Look-ups in named tables: a row name and a column name give one cell, copied from the table.

Table rokes
	vigip	galik	fules	nalu	saz	zis	misifis	soribap	bekilu	pizenik
dukeper	-0.672	0.146	-0.671	1.558	7.760	7.885	5.852	-1.527	0.131	-3.466
sevapob	-0.111	0.405	-0.728	1.714	7.257	8.251	5.008	-1.458	-0.492	-3.396
veb	4.782	-1.152	2.689	5.310	5.225	6.550	-0.813	2.139	-3.674	0.023
ganeba	8.014	0.868	4.746	7.033	-3.121	0.321	-4.661	3.669	-5.370	6.961
nesoze	-1.729	-3.385	-2.665	2.276	6.649	2.800	4.090	3.445	4.095	-2.067
led	8.468	1.579	5.356	7.700	-2.811	1.072	-4.745	3.373	-5.460	7.170
lide	8.867	2.329	5.858	7.419	-2.994	2.411	-5.323	2.851	-6.496	6.560
geninu	-2.803	-2.887	-3.347	1.579	6.886	2.550	4.820	3.455	4.495	-2.755
bigi	7.693	7.048	8.837	-0.589	-4.724	-0.389	-5.466	-1.166	-4.913	5.345
gog	-1.154	7.428	2.171	-5.542	0.721	6.066	4.498	-6.809	0.754	-1.542

galik of dukeper: 0.146
pizenik of nesoze: -2.067
saz of geninu: 6.886
galik of nesoze: -3.385
zis of lide: 2.411
galik of geninu: -2.887
bekilu of gog: 0.754
bekilu of dukeper: 0.131
nalu of nesoze: 2.276
misifis of led: -4.745
vigip of nesoze: -1.729
saz of bigi: -4.724
soribap of dukeper: -1.527
fules of led: 5.356
fules of dukeper: -0.671
saz of dukeper: 7.760
bekilu of led: -5.460
fules of bigi: 8.837
galik of led: 1.579
vigip of sevapob: -0.111

Table rizupav
,tusibor,gute
sige,754,86
senefo,914,594
lutig,332,492
venibaf,388,553
bav,503,609
seb,627,130
lesiko,430,321
bobud,407,551

What is the gute of seb in rizupav?
130
What is the tusibor of lutig in rizupav?
332
What is the gute of bav in rizupav?
609
What is the tusibor of seb in rizupav?
627
What is the tusibor of bobud in rizupav?
407
What is the tusibor of sige in rizupav?
754
What is the gute of bobud in rizupav?
551
What is the gute of senefo in rizupav?
594
What is the gute of lutig in rizupav?
492
What is the tusibor of lesiko in rizupav?
430
What is the tusibor of venibaf in rizupav?
388
What is the gute of lesiko in rizupav?
321
What is the tusibor of senefo in rizupav?
914

mivove =
	vome	girike	tasitov
nidovuk	-0.4	-0.2	-0.3
saganef	-0.3	0.1	0.5
vivesod	-0.5	0.2	0.1
zosibu	0.4	0.4	-0.1
raf	0.4	0.4	-0.1
fezudo	-0.2	0.2	-0.2
kesiv	-0.2	-0.2	-0.3
bomo	-0.7	0.2	0.0
leremil	0.8	0.4	0.3
fut	-0.7	0.2	0.0
gipuva	-0.3	0.0	0.4
nof	0.8	0.4	0.4
sevud	0.4	0.3	-0.1
gog	0.7	0.5	0.1

vome of saganef = -0.3
vome of bomo = -0.7
vome of sevud = 0.4
tasitov of fezudo = -0.2
girike of nidovuk = -0.2
vome of gipuva = -0.3
vome of raf = 0.4
vome of zosibu = 0.4
tasitov of fut = 0.0
girike of gog = 0.5
girike of fut = 0.2
vome of fezudo = -0.2
vome of nof = 0.8
tasitov of gog = 0.1
Which row has the largest girike? gog

vek:
         buki   kom  nese   kab  sofi  mula  zokuve  nemu  zusag   kos
teridon  1.04  1.05  2.14  1.29  6.33  1.08    0.63  5.89   0.99  5.69
pok      5.76  2.48  0.48  2.37  1.91  5.64    5.05  7.28   6.17  3.47
zab      5.93  6.67  5.29  6.54  1.21  6.12    6.63  2.20   5.13  1.38
biv      5.40  8.13  6.63  8.14  2.15  5.61    6.32  3.96   4.45  3.59
zoz      1.08  0.60  2.17  0.57  5.89  0.97    0.56  0.93   1.70  2.43
mabi     8.81  5.27  3.70  5.01  1.04  8.71    8.76  5.01   9.20  1.94
sigukez  5.53  1.13  1.77  0.82  2.47  5.21    4.91  0.50   6.75  0.34
kulok    3.49  1.10  1.48  1.13  3.97  3.33    2.64  6.74   4.49  5.03

What is the kom of zoz in vek?
0.60
What is the mula of biv in vek?
5.61
What is the kom of sigukez in vek?
1.13
What is the buki of mabi in vek?
8.81
What is the zusag of biv in vek?
4.45
What is the sofi of pok in vek?
1.91
What is the kom of kulok in vek?
1.10
What is the kab of sigukez in vek?
0.82
What is the kom of zab in vek?
6.67
What is the mula of sigukez in vek?
5.21
What is the kos of pok in vek?
3.47
What is the nemu of mabi in vek?
5.01
What is the kab of zab in vek?
6.54
What is the zusag of zab in vek?
5.13
What is the nese of mabi in vek?
3.70
What is the kab of kulok in vek?
1.13
What is the kab of biv in vek?
8.14
What is the buki of zab in vek?
5.93

